Below is a small trained network, with its code and all its weights. Each question gives an input and a class and asks what happens when units are switched off, that is, made to give their printed mean instead of their output.

import numpy as np


def w(rows, s, z=0):
    codes = np.array(rows[::2]) - 128.0
    scale = np.full(codes.shape[1], s)
    scale[-1] = z or s
    return codes * scale


def f(y):
    return np.maximum(y, 0)


def log_softmax(a):
    a = a - a.max(-1, keepdims=True)
    return a - np.log(np.exp(a).sum(-1, keepdims=True))


def net(x, mask):
    res = np.array(x, float).reshape(1, 7) / 4 @ E
    y = f(res @ A[0][:, :-1].T + A[0][:, -1])
    res = res + np.where(mask, y, B[0][:, -1]) @ B[0][:, :-1]
    return log_softmax(res[-1] @ U[:, :-1].T + U[:, -1])


A, B = {}, {}
E = w([
[128,128,128,130,130],'x0',
[128,129,128,128,128],'x1',
[30,222,160,76,50],'x2',
[48,33,89,129,106],'x3',
[98,181,44,192,146],'x4',
[145,139,38,1,152],'x5',
[199,117,81,146,20],'x6',
],0.0057)
A[0] = w([
[123,137,131,141,155,81],'neuron 1',
[65,153,31,195,145,84],'neuron 2',
[95,146,149,122,214,35],'neuron 3',
[145,111,158,99,133,156],'neuron 4',
[93,111,177,115,188,74],'neuron 5',
[145,139,83,161,147,116],'neuron 6',
[106,179,62,183,145,34],'neuron 7',
[174,44,82,170,176,51],'neuron 8',
[66,179,140,114,54,25],'neuron 9',
[114,125,129,146,123,205],'neuron 10',
[190,82,117,157,176,4],'neuron 11',
[148,41,220,59,91,52],'neuron 12',
[212,234,176,139,157,19],'neuron 13',
[25,73,103,138,127,88],'neuron 14',
[177,109,88,143,5,38],'neuron 15',
[105,102,176,193,108,69],'neuron 16',
[146,126,64,34,157,5],'neuron 17',
[170,86,125,156,156,79],'neuron 18',
[170,113,88,138,44,22],'neuron 19',
[116,125,174,191,106,15],'neuron 20',
[70,28,98,130,83,57],'neuron 21',
[119,131,194,239,107,21],'neuron 22',
[131,133,58,69,129,40],'neuron 23',
[48,158,149,107,66,31],'neuron 24',
[107,69,112,114,98,89],'neuron 25',
[130,132,92,75,142,39],'neuron 26',
[90,167,144,105,89,1],'neuron 27',
[60,127,149,110,210,18],'neuron 28',
],0.014,0.0087)
B[0] = w([
[136,121,155,129,143,134],'neuron 1',
[111,122,172,125,41,235],'neuron 2',
[119,101,158,187,160,167],'neuron 3',
[112,144,105,142,86,207],'neuron 4',
[113,111,125,191,131,185],'neuron 5',
[113,136,113,145,80,181],'neuron 6',
[123,115,194,89,81,168],'neuron 7',
[128,214,139,124,144,232],'neuron 8',
[128,206,147,120,155,212],'neuron 9',
[113,146,52,153,107,254],'neuron 10',
[137,196,146,114,164,172],'neuron 11',
[103,126,198,111,38,224],'neuron 12',
[253,86,123,120,127,200],'neuron 13',
[205,108,103,128,147,233],'neuron 14',
[107,93,151,223,170,223],'neuron 15',
[95,94,114,86,141,185],'neuron 16',
[71,91,107,70,152,204],'neuron 17',
[135,175,131,116,146,184],'neuron 18',
[111,87,159,177,177,176],'neuron 19',
[97,106,125,74,154,155],'neuron 20',
[218,102,132,114,131,218],'neuron 21',
[76,90,98,61,167,202],'neuron 22',
[109,104,102,84,167,188],'neuron 23',
[141,203,129,118,155,211],'neuron 24',
[161,119,93,121,144,181],'neuron 25',
[103,108,126,87,149,158],'neuron 26',
[124,191,152,121,141,153],'neuron 27',
[112,106,169,187,181,178],'neuron 28',
],0.045,0.0052)
U = w([
[110,243,144,113,164,106],'0',
[43,65,89,58,161,111],'1',
[79,74,171,254,166,95],'2',
[114,131,99,146,90,250],'3',
[232,87,132,113,114,92],'4',
[91,120,216,110,6,93],'5',
],0.0043,0.017)

Each question gives the input, the list of numbers given to net, and the class t.
The units are the neurons (one row each of A and B). Each row of codes is followed by its name. A weight is (code - 128) times the scale printed after its matrix; where a second scale follows, it is the last column's (A, B and U).
mask holds one flag per neuron, in row order. A switched-off neuron (its flag False) gives its mean, the last column of its row in B, instead of its output. The means were averaged over made-up inputs and are rounded, as every weight is.
A unit's drop is (log p(t) with every unit on - log p(t) with that unit switched off) / (log p(t) with every unit on - log p(t) with every unit switched off).
The circuit of an input: a set's keep is (log p(t) with only the set's units on - log p(t) with every unit switched off) / (log p(t) with every unit on - log p(t) with every unit switched off). Starting from the 12 units with the biggest drops (on a tie, the unit counted first), units are removed one at a time, each time the one whose removal leaves the highest keep (on an exact tie, the one counted first), for as long as the keep stays at least 0.8.
units of the circuit, in order: the units of the circuit, biggest drop first
most important unit: the unit with the biggest drop
k most important neurons: the k neurons with the biggest drops, biggest first
drop when u is switched off: that unit's drop, to one decimal
input [0,2,0,2,-6,4,-4], class 5: most important unit : neuron 12
input [-2,-1,-5,0,-2,7,8], class 2: 3 most important neurons : neuron 15; neuron 19; neuron 22
input [6,-4,-1,8,3,-1,-7], class 4: 3 most important neurons : neuron 14; neuron 21; neuron 15
input [2,7,-2,1,-4,7,-7], class 1: 2 most important neurons : neuron 17; neuron 15
input [-6,7,-5,-1,-3,8,-8], class 1: 3 most important neurons : neuron 17; neuron 15; neuron 26
input [-2,7,6,2,6,-2,-2], class 0: 2 most important neurons : neuron 24; neuron 9
input [-5,4,-4,-7,8,0,5], class 5: 2 most important neurons : neuron 7; neuron 2
input [-2,5,7,1,-6,6,-3], class 0: 2 most important neurons : neuron 24; neuron 9
input [5,1,-8,-4,6,3,1], class 0: 2 most important neurons : neuron 8; neuron 11
input [5,-3,6,-7,5,-7,0], class 1: 2 most important neurons : neuron 22; neuron 20
input [-3,-5,-3,6,-2,2,4], class 4: 2 most important neurons : neuron 21; neuron 25
input [6,-3,3,7,8,-1,6], class 5: 3 most important neurons : neuron 2; neuron 7; neuron 13
input [0,-5,4,-4,5,-3,-7], class 2: units of the circuit, in order : neuron 3; neuron 28
input [-1,0,8,-5,-1,-7,3], class 0: most important unit : neuron 9
input [6,-2,-2,-5,7,3,-2], class 5: units of the circuit, in order : neuron 7; neuron 2
input [-1,4,7,-5,3,-8,-1], class 1: drop when neuron 16 is switched off : 0.3
input [2,-2,5,0,-4,5,6], class 2: drop when neuron 19 is switched off : 0.2
input [-4,5,-1,-4,4,-2,8], class 2: drop when neuron 15 is switched off : 0.2
